Below is a small trained network, with its code and all its weights. Each question gives an input and a target symbol and asks what happens when units are switched off, that is, made to give their printed mean instead of their output.

import numpy as np


def w(rows, s, z=0):
    codes = np.array(rows[::2]) - 128.0
    scale = np.full(codes.shape[1], s)
    scale[-1] = z or s
    return codes * scale


def f(y):
    return y / 2 * (1 + np.tanh(0.7978845608 * (y + 0.044715 * y**3)))


def softmax(a):
    e = np.exp(a - a.max(-1, keepdims=True))
    return e / e.sum(-1, keepdims=True)


def log_softmax(a):
    a = a - a.max(-1, keepdims=True)
    return a - np.log(np.exp(a).sum(-1, keepdims=True))


def net(x, mask):
    ids = ['αβγζηθλπτψω'.index(c) for c in x.split()]
    T = len(ids)
    res = E[ids] + P[:T]
    r = res
    for j in range(3):
        rows = slice(2 * j, 2 * j + 2)
        q, k, v = (r @ M[0][rows].T for M in (Q, K, V))
        z = softmax(np.where(np.tri(T) > 0, q @ k.T / 2**0.5, -1e9)) @ v
        o = O[0][rows]
        res = res + np.where(mask[j], z, o[:, -1]) @ o[:, :-1]
    y = f(res @ A[0][:, :-1].T + A[0][:, -1])
    res = res + np.where(mask[3:11], y, B[0][:, -1]) @ B[0][:, :-1]
    return log_softmax(res[-1] @ U[:, :-1].T + U[:, -1])


Q, K, V, O, A, B = {}, {}, {}, {}, {}, {}
E = w([
[164,78,163],'α',
[10,91,114],'β',
[53,174,115],'γ',
[86,167,103],'ζ',
[106,159,204],'η',
[81,118,251],'θ',
[202,113,141],'λ',
[173,120,235],'π',
[143,72,150],'τ',
[74,132,137],'ψ',
[73,77,154],'ω',
],0.018)
P = w([
[43,140,2],'0',
[66,192,165],'1',
[92,196,212],'2',
[150,51,172],'3',
[16,74,228],'4',
[232,193,48],'5',
],0.0051)
Q[0] = w([
[31,137,228],'h0',
[34,170,127],'h0',
[82,181,140],'h1',
[59,172,224],'h1',
[2,108,224],'h2',
[46,249,14],'h2',
],0.0094)
K[0] = w([
[57,91,21],'h0',
[255,95,80],'h0',
[95,196,41],'h1',
[57,58,83],'h1',
[132,188,68],'h2',
[99,42,190],'h2',
],0.0071)
V[0] = w([
[43,254,110],'h0',
[171,11,110],'h0',
[163,154,214],'h1',
[162,75,149],'h1',
[146,149,162],'h2',
[173,162,155],'h2',
],0.015)
O[0] = w([
[64,82,60,246],'h0',
[185,122,254,62],'h0',
[15,223,171,92],'h1',
[142,179,93,76],'h1',
[78,162,182,117],'h2',
[77,145,150,87],'h2',
],0.0088,0.014)
A[0] = w([
[51,9,137,148],'n0',
[68,82,32,116],'n1',
[111,103,174,170],'n2',
[52,162,90,102],'n3',
[204,178,97,4],'n4',
[196,96,88,36],'n5',
[137,54,67,120],'n6',
[125,96,88,137],'n7',
],0.011,0.0034)
B[0] = w([
[164,196,110,226],'n0',
[115,166,221,253],'n1',
[254,208,114,133],'n2',
[102,112,182,182],'n3',
[64,179,124,127],'n4',
[211,131,159,139],'n5',
[157,51,2,202],'n6',
[89,155,196,173],'n7',
],0.0064,0.031)
U = w([
[145,149,133,215],'α',
[166,180,10,106],'β',
[55,98,60,182],'γ',
[93,145,60,22],'ζ',
[52,116,148,152],'η',
[60,90,166,1],'θ',
[144,186,107,132],'λ',
[93,160,136,34],'π',
[116,49,196,152],'τ',
[87,115,88,115],'ψ',
[132,131,97,124],'ω',
],0.011,0.0049)

Each question gives the input, a string of symbols that net reads in full, and the target symbol t.
The units are the heads (2 rows each of Q, K, V and O) and the neurons (one row each of A and B). Each row of codes is followed by its name. A weight is (code - 128) times the scale printed after its matrix; where a second scale follows, it is the last column's (O, A, B and U).
mask holds one flag per unit, heads first, then neurons. A switched-off unit (its flag False) gives its mean, the last column of its rows in O or B, instead of its output. The means were averaged over made-up inputs and are rounded, as every weight is.
A unit's drop is (log p(t) with every unit on - log p(t) with that unit switched off) / (log p(t) with every unit on - log p(t) with every unit switched off).
The circuit of an input: a set's keep is (log p(t) with only the set's units on - log p(t) with every unit switched off) / (log p(t) with every unit on - log p(t) with every unit switched off). Starting from all 11 units, units are removed one at a time, each time the one whose removal leaves the highest keep (on an exact tie, the one counted first), for as long as the keep stays at least 0.8.
circuit, biggest first: the units of the circuit, biggest drop first
top k neurons: the k neurons with the biggest drops, biggest first
which heads matter: for each layer, one digit per head in row order, 1 if its drop is at least 0.15 and else 0, layers parted by /
input η η γ γ, target η: which heads matter : 011
input α τ η γ θ, target α: which heads matter : 100
input β ζ ψ β, target β: top 2 neurons : n0; n6
input β γ η, target β: circuit, biggest first : h1; n3; n1
input η η η, target η: which heads matter : 110
input τ α β, target τ: which heads matter : 100
input β γ α, target β: top 2 neurons : n3; n6
input β γ η λ, target γ: which heads matter : 100
input η ψ ψ γ γ α, target γ: which heads matter : 110
input η γ η η γ β, target η: circuit, biggest first : n1; h1; n3
input η η γ θ, target η: circuit, biggest first : h1; h0; n1; n3
input η γ γ η, target γ: which heads matter : 100
input γ ψ γ γ λ, target γ: top 2 neurons : n6; n2
input β η β, target β: which heads matter : 011
input β β ψ ψ, target β: circuit, biggest first : h1; n6; n3; h2
input β ψ γ, target β: top 3 neurons : n6; n3; n5
input β η γ α γ, target β: circuit, biggest first : h1; n1; n3; h0
input γ β β β ψ τ, target β: top 3 neurons : n3; n6; n5
input θ η π π, target η: top 2 neurons : n6; n0
input λ γ γ π, target γ: top neuron : n6
input α τ τ λ η, target α: circuit, biggest first : h0; n2
